Below is a small trained network, with its code and all its weights. Each question gives an input and a class and asks what happens when units are switched off, that is, made to give their printed mean instead of their output.

import numpy as np


def w(rows, s, z=0):
    codes = np.array(rows[::2]) - 128.0
    scale = np.full(codes.shape[1], s)
    scale[-1] = z or s
    return codes * scale


def norm(h):
    return h / np.sqrt((h * h).mean(-1, keepdims=True) + 1e-5)


def f(y):
    return y / 2 * (1 + np.tanh(0.7978845608 * (y + 0.044715 * y**3)))


def log_softmax(a):
    a = a - a.max(-1, keepdims=True)
    return a - np.log(np.exp(a).sum(-1, keepdims=True))


def net(x, mask):
    res = np.array(x, float).reshape(1, 5) / 4 @ E
    u = 0
    for l in range(2):
        y = f(norm(res) @ A[l][:, :-1].T + A[l][:, -1])
        res = res + np.where(mask[u : u + 8], y, B[l][:, -1]) @ B[l][:, :-1]
        u += 8
    return log_softmax(norm(res)[-1] @ U[:, :-1].T + U[:, -1])


A, B = {}, {}
E = w([
[131,145,188,46,128,129,141,105,154],'x0',
[143,112,94,188,156,131,144,155,168],'x1',
[70,120,107,161,136,215,81,198,77],'x2',
[2,113,157,118,136,92,178,196,104],'x3',
[92,85,93,49,212,135,186,168,109],'x4',
],0.0076)
A[0] = w([
[147,180,185,38,145,123,93,92,180,37],'0.n1',
[191,168,129,136,101,140,95,94,116,65],'0.n2',
[126,100,108,152,134,193,39,133,136,52],'0.n3',
[176,115,86,67,172,97,79,138,126,105],'0.n4',
[117,166,91,188,114,255,80,131,118,5],'0.n5',
[125,170,146,179,84,94,76,102,106,10],'0.n6',
[157,152,77,189,149,135,81,163,128,16],'0.n7',
[194,130,92,152,168,55,132,73,210,2],'0.n8',
],0.0081,0.0055)
B[0] = w([
[92,187,212,134,74,253,201,82,147,242],'0.n1',
[14,101,120,167,189,84,163,98,115,223],'0.n2',
[157,74,126,202,90,228,118,195,178,206],'0.n3',
[152,193,75,159,104,176,136,161,135,183],'0.n4',
[206,81,204,248,148,198,63,248,64,255],'0.n5',
[148,242,105,122,51,55,114,139,17,173],'0.n6',
[105,104,255,119,102,201,89,61,188,160],'0.n7',
[183,50,93,239,145,89,231,121,254,222],'0.n8',
],0.0063,0.0033)
A[1] = w([
[27,106,114,125,156,130,176,191,131,62],'1.n1',
[4,62,92,109,163,76,136,163,133,3],'1.n2',
[138,53,160,170,172,179,2,145,88,21],'1.n3',
[189,106,16,77,140,160,134,112,135,64],'1.n4',
[62,120,127,102,172,64,150,203,93,96],'1.n5',
[138,201,112,174,69,46,41,81,115,5],'1.n6',
[185,78,128,157,160,67,156,67,212,13],'1.n7',
[177,140,58,158,173,212,92,172,70,149],'1.n8',
],0.0086,0.0035)
B[1] = w([
[131,41,159,193,144,103,116,31,164,201],'1.n1',
[92,58,164,170,249,149,199,43,82,194],'1.n2',
[157,106,152,199,32,233,67,173,147,247],'1.n3',
[104,126,50,53,178,15,116,149,117,149],'1.n4',
[86,78,86,224,189,184,147,87,154,202],'1.n5',
[115,42,136,80,190,9,151,225,27,173],'1.n6',
[221,174,64,147,99,136,207,254,240,206],'1.n7',
[112,160,103,76,121,120,31,134,134,253],'1.n8',
],0.008,0.0061)
U = w([
[117,160,45,40,189,124,68,133,108,1],'0',
[137,117,155,145,113,36,128,180,32,65],'1',
[220,155,79,155,121,99,198,166,207,183],'2',
[146,116,116,189,97,195,8,198,100,220],'3',
[71,59,137,190,211,154,155,63,117,165],'4',
[115,214,188,63,92,190,165,53,124,116],'5',
],0.016,0.0031)

Each question gives the input, the list of numbers given to net, and the class t.
The units are the neurons (one row each of A and B). Each row of codes is followed by its name. A weight is (code - 128) times the scale printed after its matrix; where a second scale follows, it is the last column's (A, B and U).
mask holds one flag per neuron, layer by layer. A switched-off neuron (its flag False) gives its mean, the last column of its row in B, instead of its output. The means were averaged over made-up inputs and are rounded, as every weight is.
A unit's drop is (log p(t) with every unit on - log p(t) with that unit switched off) / (log p(t) with every unit on - log p(t) with every unit switched off).
The circuit of an input: a set's keep is (log p(t) with only the set's units on - log p(t) with every unit switched off) / (log p(t) with every unit on - log p(t) with every unit switched off). Starting from the 12 units with the biggest drops (on a tie, the unit counted first), units are removed one at a time, each time the one whose removal leaves the highest keep (on an exact tie, the one counted first), for as long as the keep stays at least 0.8.
units of the circuit, in order: the units of the circuit, biggest drop first
most important unit: the unit with the biggest drop
k most important neurons: the k neurons with the biggest drops, biggest first
k most important neurons of layer l: the k neurons of layer l with the biggest drops, biggest first
drop of u: that unit's drop, to one decimal
input [5,2,-5,5,-5], class 5: 2 most important neurons => [0.n1; 0.n8]
input [4,-7,6,6,-5], class 4: most important unit => 0.n5
input [8,5,6,4,-3], class 4: 2 most important neurons => [1.n1; 0.n7]
input [-8,-6,0,1,-5], class 1: units of the circuit, in order => [0.n6; 1.n6]
input [1,-7,3,-1,5], class 0: 2 most important neurons => [0.n2; 0.n4]
input [3,-7,-3,-4,-5], class 5: 2 most important neurons => [0.n1; 0.n5]
input [4,-5,-2,5,0], class 5: 3 most important neurons => [0.n1; 0.n2; 0.n8]
input [8,1,6,3,-2], class 4: 2 most important neurons of layer 1 => [1.n1; 1.n8]
input [-2,-7,6,1,4], class 4: 3 most important neurons of layer 1 => [1.n2; 1.n1; 1.n5]
input [-6,0,-1,-6,3], class 2: 2 most important neurons => [0.n8; 1.n7]
input [4,6,1,8,-8], class 1: 3 most important neurons of layer 0 => [0.n2; 0.n6; 0.n8]
input [7,4,2,-6,-2], class 2: 2 most important neurons of layer 1 => [1.n3; 1.n7]
input [-6,-6,-4,-2,-5], class 1: drop of 0.n6 => 0.1
input [8,-1,-6,-1,6], class 5: drop of 0.n1 => 1.5
input [0,-3,-3,1,-1], class 5: drop of 0.n1 => 0.5
input [6,-4,-1,-8,-1], class 5: drop of 0.n1 => 4.3
input [5,-8,7,3,-1], class 4: most important unit => 0.n5
